Below are the code and all the weights of a small trained network. Each question names an input and a target symbol and asks about switching units off, where a switched-off unit gives its printed mean instead of its output.

import numpy as np


def w(rows, s, z=0):
    codes = np.array(rows[::2]) - 128.0
    scale = np.full(codes.shape[1], s)
    scale[-1] = z or s
    return codes * scale


def f(y):
    return y / 2 * (1 + np.tanh(0.7978845608 * (y + 0.044715 * y**3)))


def softmax(a):
    e = np.exp(a - a.max(-1, keepdims=True))
    return e / e.sum(-1, keepdims=True)


def log_softmax(a):
    a = a - a.max(-1, keepdims=True)
    return a - np.log(np.exp(a).sum(-1, keepdims=True))


def net(x, mask):
    ids = ['ΣΨαβγδθλτφ'.index(c) for c in x.split()]
    T = len(ids)
    res = E[ids] + P[:T]
    u = 0
    for l in range(2):
        r = res
        for j in range(3):
            rows = slice(2 * j, 2 * j + 2)
            q, k, v = (r @ M[l][rows].T for M in (Q, K, V))
            z = softmax(np.where(np.tri(T) > 0, q @ k.T / 2**0.5, -1e9)) @ v
            o = O[l][rows]
            res = res + np.where(mask[u + j], z, o[:, -1]) @ o[:, :-1]
        u += 3
        y = f(res @ A[l][:, :-1].T + A[l][:, -1])
        res = res + np.where(mask[u : u + 4], y, B[l][:, -1]) @ B[l][:, :-1]
        u += 4
    return log_softmax(res[-1] @ U[:, :-1].T + U[:, -1])


Q, K, V, O, A, B = {}, {}, {}, {}, {}, {}
E = w([
[109,71,134,90,158,76,93,210,203],'Σ',
[126,191,165,144,103,129,159,181,113],'Ψ',
[114,117,183,129,121,140,130,176,4],'α',
[190,146,148,92,96,56,155,187,126],'β',
[154,91,203,106,151,61,126,111,71],'γ',
[207,126,129,150,101,88,58,159,112],'δ',
[150,77,59,197,121,120,145,134,131],'θ',
[178,158,151,139,186,82,115,104,197],'λ',
[143,157,164,169,67,132,68,138,187],'τ',
[147,153,71,182,121,125,213,143,187],'φ',
],0.018)
P = w([
[161,105,128,62,106,239,95,156,113],'0',
[146,102,118,98,107,180,111,162,119],'1',
[133,112,108,137,114,148,115,163,119],'2',
[114,125,109,160,118,117,123,152,123],'3',
[102,141,103,182,128,92,136,142,132],'4',
[95,159,109,200,126,66,138,126,131],'5',
[95,165,106,217,133,42,145,111,140],'6',
[96,189,107,219,132,13,160,101,146],'7',
[91,186,111,238,110,2,182,94,144],'8',
],0.0096)
Q[0] = w([
[114,140,113,65,171,201,150,56,118],'0.h0',
[135,127,120,116,118,174,82,75,152],'0.h0',
[161,85,99,124,154,180,192,97,144],'0.h1',
[164,113,101,181,154,46,139,170,178],'0.h1',
[134,105,96,142,205,138,141,135,139],'0.h2',
[116,165,172,254,124,20,138,217,119],'0.h2',
],0.0083)
K[0] = w([
[126,88,114,14,153,195,141,197,118],'0.h0',
[125,141,146,104,111,192,120,171,144],'0.h0',
[165,118,106,112,89,171,152,126,157],'0.h1',
[116,158,110,195,105,59,148,52,157],'0.h1',
[126,141,140,117,171,138,87,130,79],'0.h2',
[89,142,101,196,142,1,122,139,111],'0.h2',
],0.0099)
V[0] = w([
[66,175,119,72,112,122,133,231,89],'0.h0',
[78,132,149,78,168,254,123,129,134],'0.h0',
[147,56,81,191,161,104,243,87,141],'0.h1',
[217,192,105,112,145,197,153,170,119],'0.h1',
[18,95,108,160,44,90,81,141,137],'0.h2',
[55,138,102,68,149,91,146,202,179],'0.h2',
],0.0072)
O[0] = w([
[116,119,135,123,124,74,165,33,157,120],'0.h0',
[163,79,86,85,71,140,210,167,164,1],'0.h0',
[120,170,78,114,112,97,63,197,92,165],'0.h1',
[10,130,122,71,80,140,59,61,136,123],'0.h1',
[254,158,160,182,67,123,203,76,165,166],'0.h2',
[215,179,73,103,86,105,154,26,97,172],'0.h2',
],0.0074,0.0069)
A[0] = w([
[100,108,90,152,201,125,92,152,254,251],'0.n0',
[183,95,124,105,124,139,91,173,110,248],'0.n1',
[136,83,191,93,152,164,144,158,99,42],'0.n2',
[187,123,235,72,170,104,44,96,145,209],'0.n3',
],0.007,0.0025)
B[0] = w([
[68,122,128,186,118,72,136,107,148,227],'0.n0',
[84,68,148,112,78,151,139,246,94,188],'0.n1',
[114,150,107,144,139,109,150,123,125,141],'0.n2',
[105,80,126,107,42,107,116,150,110,255],'0.n3',
],0.011,0.0056)
Q[1] = w([
[122,109,47,181,94,118,123,116,157],'1.h0',
[76,157,134,188,35,54,139,144,84],'1.h0',
[143,132,89,142,149,191,100,130,94],'1.h1',
[139,127,130,72,201,178,103,76,220],'1.h1',
[154,102,143,135,61,143,83,112,71],'1.h2',
[138,165,93,28,120,213,2,57,186],'1.h2',
],0.0078)
K[1] = w([
[171,151,167,59,159,134,84,87,94],'1.h0',
[172,195,144,189,198,57,138,158,65],'1.h0',
[33,97,109,2,155,101,157,189,161],'1.h1',
[137,44,167,86,166,234,165,122,105],'1.h1',
[80,233,91,141,99,165,105,152,160],'1.h2',
[92,24,40,69,136,218,243,180,182],'1.h2',
],0.0061)
V[1] = w([
[109,165,202,102,178,158,183,96,41],'1.h0',
[151,184,161,56,62,92,102,143,175],'1.h0',
[109,217,63,168,148,180,194,99,124],'1.h1',
[158,98,165,135,104,220,109,124,1],'1.h1',
[159,139,192,120,87,164,68,183,151],'1.h2',
[119,172,133,164,80,134,61,93,232],'1.h2',
],0.0075)
O[1] = w([
[115,17,164,143,149,46,234,142,2,67],'1.h0',
[51,170,115,92,208,74,32,78,123,145],'1.h0',
[75,125,110,148,6,150,147,148,135,1],'1.h1',
[122,179,193,229,89,86,124,100,108,28],'1.h1',
[128,204,193,176,200,193,149,54,139,200],'1.h2',
[61,139,118,60,190,210,208,89,219,151],'1.h2',
],0.0073,0.0071)
A[1] = w([
[148,127,208,54,91,127,142,76,110,178],'1.n0',
[78,125,168,166,104,208,173,94,160,217],'1.n1',
[238,89,132,52,93,74,254,141,150,5],'1.n2',
[92,191,192,120,149,86,110,220,214,128],'1.n3',
],0.0065,0.0026)
B[1] = w([
[161,225,168,79,94,93,160,94,203,160],'1.n0',
[130,135,97,130,109,50,171,254,149,152],'1.n1',
[164,99,139,121,84,226,178,98,169,155],'1.n2',
[189,42,173,177,110,220,142,108,104,255],'1.n3',
],0.0076,0.0078)
U = w([
[163,120,147,201,163,126,67,181,104,36],'Σ',
[145,85,151,142,144,64,182,177,98,139],'Ψ',
[75,120,79,123,131,182,106,187,101,254],'α',
[74,126,159,106,131,36,113,121,125,105],'β',
[77,169,198,183,172,168,179,73,157,131],'γ',
[38,118,140,168,206,135,81,21,79,143],'δ',
[196,111,175,172,52,183,164,141,155,45],'θ',
[44,141,85,91,44,166,136,130,121,50],'λ',
[156,88,128,92,221,153,155,150,171,216],'τ',
[253,169,88,72,149,117,109,82,136,141],'φ',
],0.0068,0.0031)

Each question gives the input, a string of symbols that net reads in full, and the target symbol t.
The units are the heads (2 rows each of Q, K, V and O) and the neurons (one row each of A and B). Each row of codes is followed by its name. A weight is (code - 128) times the scale printed after its matrix; where a second scale follows, it is the last column's (O, A, B and U).
mask holds one flag per unit, layer by layer, with each layer's heads first. A switched-off unit (its flag False) gives its mean, the last column of its rows in O or B, instead of its output. The means were averaged over made-up inputs and are rounded, as every weight is.
A unit's drop is (log p(t) with every unit on - log p(t) with that unit switched off) / (log p(t) with every unit on - log p(t) with every unit switched off).
The circuit of an input: a set's keep is (log p(t) with only the set's units on - log p(t) with every unit switched off) / (log p(t) with every unit on - log p(t) with every unit switched off). Starting from the 12 units with the biggest drops (on a tie, the unit counted first), units are removed one at a time, each time the one whose removal leaves the highest keep (on an exact tie, the one counted first), for as long as the keep stays at least 0.8.
units of the circuit, in order: the units of the circuit, biggest drop first
top k neurons: the k neurons with the biggest drops, biggest first
top k neurons in layer l: the k neurons of layer l with the biggest drops, biggest first
which heads matter: for each layer, one digit per head in row order, 1 if its drop is at least 0.15 and else 0, layers parted by /
input γ Σ Σ Σ α α, target Ψ: which heads matter : 000 / 101
input β Ψ β Σ β Σ Σ τ α, target γ: units of the circuit, in order : [1.h2]
input α Σ α Σ β, target φ: which heads matter : 001 / 000
input Σ Σ θ, target φ: which heads matter : 001 / 100
input γ Σ δ Σ, target γ: which heads matter : 010 / 001
input γ α Σ φ Σ, target α: units of the circuit, in order : [1.h1 0.h1]
input φ β Σ λ θ τ γ, target τ: which heads matter : 001 / 001
input Σ γ θ α Σ γ τ Σ β, target φ: units of the circuit, in order : [0.h2 0.n0]
input τ Σ θ θ β δ α Ψ δ, target δ: units of the circuit, in order : [0.h0 1.h2]
input θ φ φ, target λ: units of the circuit, in order : [1.h1 0.h1]
input β Σ α Σ, target Ψ: units of the circuit, in order : [1.h0 0.n0 0.n3]
input γ Σ α, target Ψ: top 2 neurons in layer 0 : [0.n2 0.n1]
input α Σ γ, target φ: top 2 neurons in layer 1 : [1.n0 1.n2]
input α τ Σ δ α α λ α, target α: units of the circuit, in order : [0.n0 1.h1]
input Ψ α Σ Σ λ Σ δ θ τ, target θ: top 3 neurons : [1.n3 0.n3 1.n1]
input θ Σ α α β δ β, target δ: which heads matter : 100 / 100
input Σ α Σ, target θ: units of the circuit, in order : [1.n2 0.h0 0.h1 0.h2]
input Σ Σ Σ α Σ, target θ: units of the circuit, in order : [1.n2 0.h2 0.h1 0.h0]
input α Σ Σ Σ θ φ τ, target θ: top neuron in layer 1 : [1.n3]
input δ θ θ β, target Σ: top neuron : [0.n1]
input α Σ β Σ γ λ α α, target τ: units of the circuit, in order : [0.n0 1.h1 1.h2 0.h1]
input Ψ Σ θ δ β Σ, target δ: units of the circuit, in order : [1.h0 0.n0 1.h2]
input θ γ δ Ψ, target γ: top 2 neurons : [0.n3 0.n0]
input Σ α β θ γ Σ, target Σ: units of the circuit, in order : [0.h1 1.h2 1.n3]
input δ θ α θ, target Ψ: units of the circuit, in order : [1.h0 0.n0 0.h2]
input Ψ β φ Σ, target λ: which heads matter : 010 / 010
